Below are the code and all the weights of a small trained network. Each question names an input and a class and asks about switching units off, where a switched-off unit gives its printed mean instead of its output.

import numpy as np


def w(rows, s, z=0):
    codes = np.array(rows[::2]) - 128.0
    scale = np.full(codes.shape[1], s)
    scale[-1] = z or s
    return codes * scale


def norm(h):
    return h / np.sqrt((h * h).mean(-1, keepdims=True) + 1e-5)


def f(y):
    return y / 2 * (1 + np.tanh(0.7978845608 * (y + 0.044715 * y**3)))


def log_softmax(a):
    a = a - a.max(-1, keepdims=True)
    return a - np.log(np.exp(a).sum(-1, keepdims=True))


def net(x, mask):
    res = np.array(x, float).reshape(1, 5) / 4 @ E
    u = 0
    for l in range(2):
        y = f(norm(res) @ A[l][:, :-1].T + A[l][:, -1])
        res = res + np.where(mask[u : u + 12], y, B[l][:, -1]) @ B[l][:, :-1]
        u += 12
    return log_softmax(norm(res)[-1] @ U[:, :-1].T + U[:, -1])


A, B = {}, {}
E = w([
[67,148,124,84,65],'x0',
[138,118,156,51,146],'x1',
[49,108,87,119,248],'x2',
[202,183,31,106,128],'x3',
[112,224,210,142,81],'x4',
],0.0016)
A[0] = w([
[176,173,55,91,126,59],'0.n0',
[131,53,105,108,133,118],'0.n1',
[153,100,154,140,67,49],'0.n2',
[150,163,165,173,25,106],'0.n3',
[2,146,81,76,64,22],'0.n4',
[158,116,139,161,157,92],'0.n5',
[83,50,112,52,221,32],'0.n6',
[142,123,124,126,129,85],'0.n7',
[234,48,125,77,188,4],'0.n8',
[78,41,178,186,134,55],'0.n9',
[127,131,113,122,146,118],'0.n10',
[124,126,120,135,131,131],'0.n11',
],0.004,0.0021)
B[0] = w([
[123,159,57,73,163,147],'0.n0',
[131,109,187,113,129,163],'0.n1',
[112,193,116,147,83,116],'0.n2',
[47,139,82,173,97,249],'0.n3',
[173,69,134,220,168,129],'0.n4',
[158,92,116,152,159,103],'0.n5',
[39,90,64,140,2,187],'0.n6',
[142,148,129,131,128,93],'0.n7',
[96,115,136,247,173,143],'0.n8',
[135,114,38,80,140,157],'0.n9',
[133,139,126,101,130,121],'0.n10',
[129,125,132,119,133,131],'0.n11',
],0.0031,0.0011)
A[1] = w([
[73,15,130,55,165,5],'1.n0',
[71,68,173,136,168,169],'1.n1',
[72,106,85,67,222,36],'1.n2',
[164,169,18,16,131,21],'1.n3',
[216,105,111,170,184,38],'1.n4',
[225,103,155,39,163,45],'1.n5',
[253,118,122,98,44,102],'1.n6',
[87,196,180,119,189,146],'1.n7',
[155,118,41,153,197,127],'1.n8',
[221,196,129,164,93,157],'1.n9',
[234,106,178,119,226,53],'1.n10',
[75,187,206,88,98,121],'1.n11',
],0.0049,0.0024)
B[1] = w([
[51,34,191,219,192,210],'1.n0',
[134,145,89,92,203,251],'1.n1',
[97,194,166,198,161,192],'1.n2',
[140,232,136,181,226,220],'1.n3',
[164,52,154,139,96,118],'1.n4',
[99,85,85,252,72,99],'1.n5',
[60,123,163,49,239,228],'1.n6',
[159,121,122,38,90,175],'1.n7',
[166,145,187,45,84,240],'1.n8',
[82,65,107,182,193,252],'1.n9',
[182,85,8,207,85,110],'1.n10',
[225,83,160,78,75,231],'1.n11',
],0.004,0.0014)
U = w([
[141,137,183,8,66,165],'0',
[246,69,67,166,122,132],'1',
[111,126,114,179,97,2],'2',
[134,230,96,118,213,163],'3',
[89,159,48,157,49,63],'4',
[54,37,138,159,202,169],'5',
[130,152,175,183,47,89],'6',
],0.013,0.0073)

Each question gives the input, the list of numbers given to net, and the class t.
The units are the neurons (one row each of A and B). Each row of codes is followed by its name. A weight is (code - 128) times the scale printed after its matrix; where a second scale follows, it is the last column's (A, B and U).
mask holds one flag per neuron, layer by layer. A switched-off neuron (its flag False) gives its mean, the last column of its row in B, instead of its output. The means were averaged over made-up inputs and are rounded, as every weight is.
A unit's drop is (log p(t) with every unit on - log p(t) with that unit switched off) / (log p(t) with every unit on - log p(t) with every unit switched off).
The circuit of an input: a set's keep is (log p(t) with only the set's units on - log p(t) with every unit switched off) / (log p(t) with every unit on - log p(t) with every unit switched off). Starting from the 12 units with the biggest drops (on a tie, the unit counted first), units are removed one at a time, each time the one whose removal leaves the highest keep (on an exact tie, the one counted first), for as long as the keep stays at least 0.8.
units of the circuit, in order: the units of the circuit, biggest drop first
unit that matters most: the unit with the biggest drop
top k neurons: the k neurons with the biggest drops, biggest first
drop of u: that unit's drop, to one decimal
input [-4,8,7,0,6], class 0: units of the circuit, in order => (1.n7)
input [-4,3,-1,5,-1], class 1: top 2 neurons => (0.n8; 1.n10)
input [-7,-4,5,2,-5], class 1: units of the circuit, in order => (1.n6; 1.n8)
input [-3,3,7,-5,8], class 0: top 2 neurons => (1.n7; 1.n11)
input [-6,-4,-4,5,1], class 5: top 2 neurons => (1.n9; 1.n6)
input [-4,2,8,-7,8], class 0: units of the circuit, in order => (1.n7; 1.n9)
input [4,-5,6,0,4], class 0: top 3 neurons => (1.n7; 1.n3; 1.n9)
input [-2,-7,8,4,6], class 0: top 2 neurons => (1.n7; 1.n8)
input [3,-7,2,1,5], class 4: top 4 neurons => (0.n3; 1.n8; 1.n6; 0.n4)
input [-5,2,1,0,-2], class 1: top 4 neurons => (0.n3; 0.n8; 1.n6; 1.n10)
input [-2,-7,6,4,4], class 0: top 4 neurons => (1.n8; 1.n7; 1.n0; 0.n9)
input [2,-8,-6,-6,-4], class 4: top 2 neurons => (0.n3; 1.n0)
input [2,-5,-4,-5,-4], class 0: top 2 neurons => (1.n9; 1.n3)
input [-2,-7,4,2,4], class 0: top 3 neurons => (1.n7; 1.n3; 1.n8)
input [-1,-6,-1,-4,6], class 0: unit that matters most => 1.n11
input [-2,-5,-7,2,0], class 5: top 3 neurons => (1.n9; 1.n6; 0.n6)
input [-7,-2,-1,-7,5], class 0: top 2 neurons => (0.n4; 1.n7)
input [-7,7,-8,7,-2], class 5: top 3 neurons => (1.n9; 1.n6; 1.n11)
input [-7,-4,-2,-3,-2], class 1: drop of 1.n10 => 0.1
input [8,-1,-5,8,-1], class 3: unit that matters most => 1.n3
input [1,-8,-3,1,3], class 4: drop of 0.n9 => -0.1
input [-8,0,-5,1,4], class 5: drop of 1.n6 => 0.2
input [-2,1,-7,-1,-3], class 5: drop of 1.n9 => 0.2
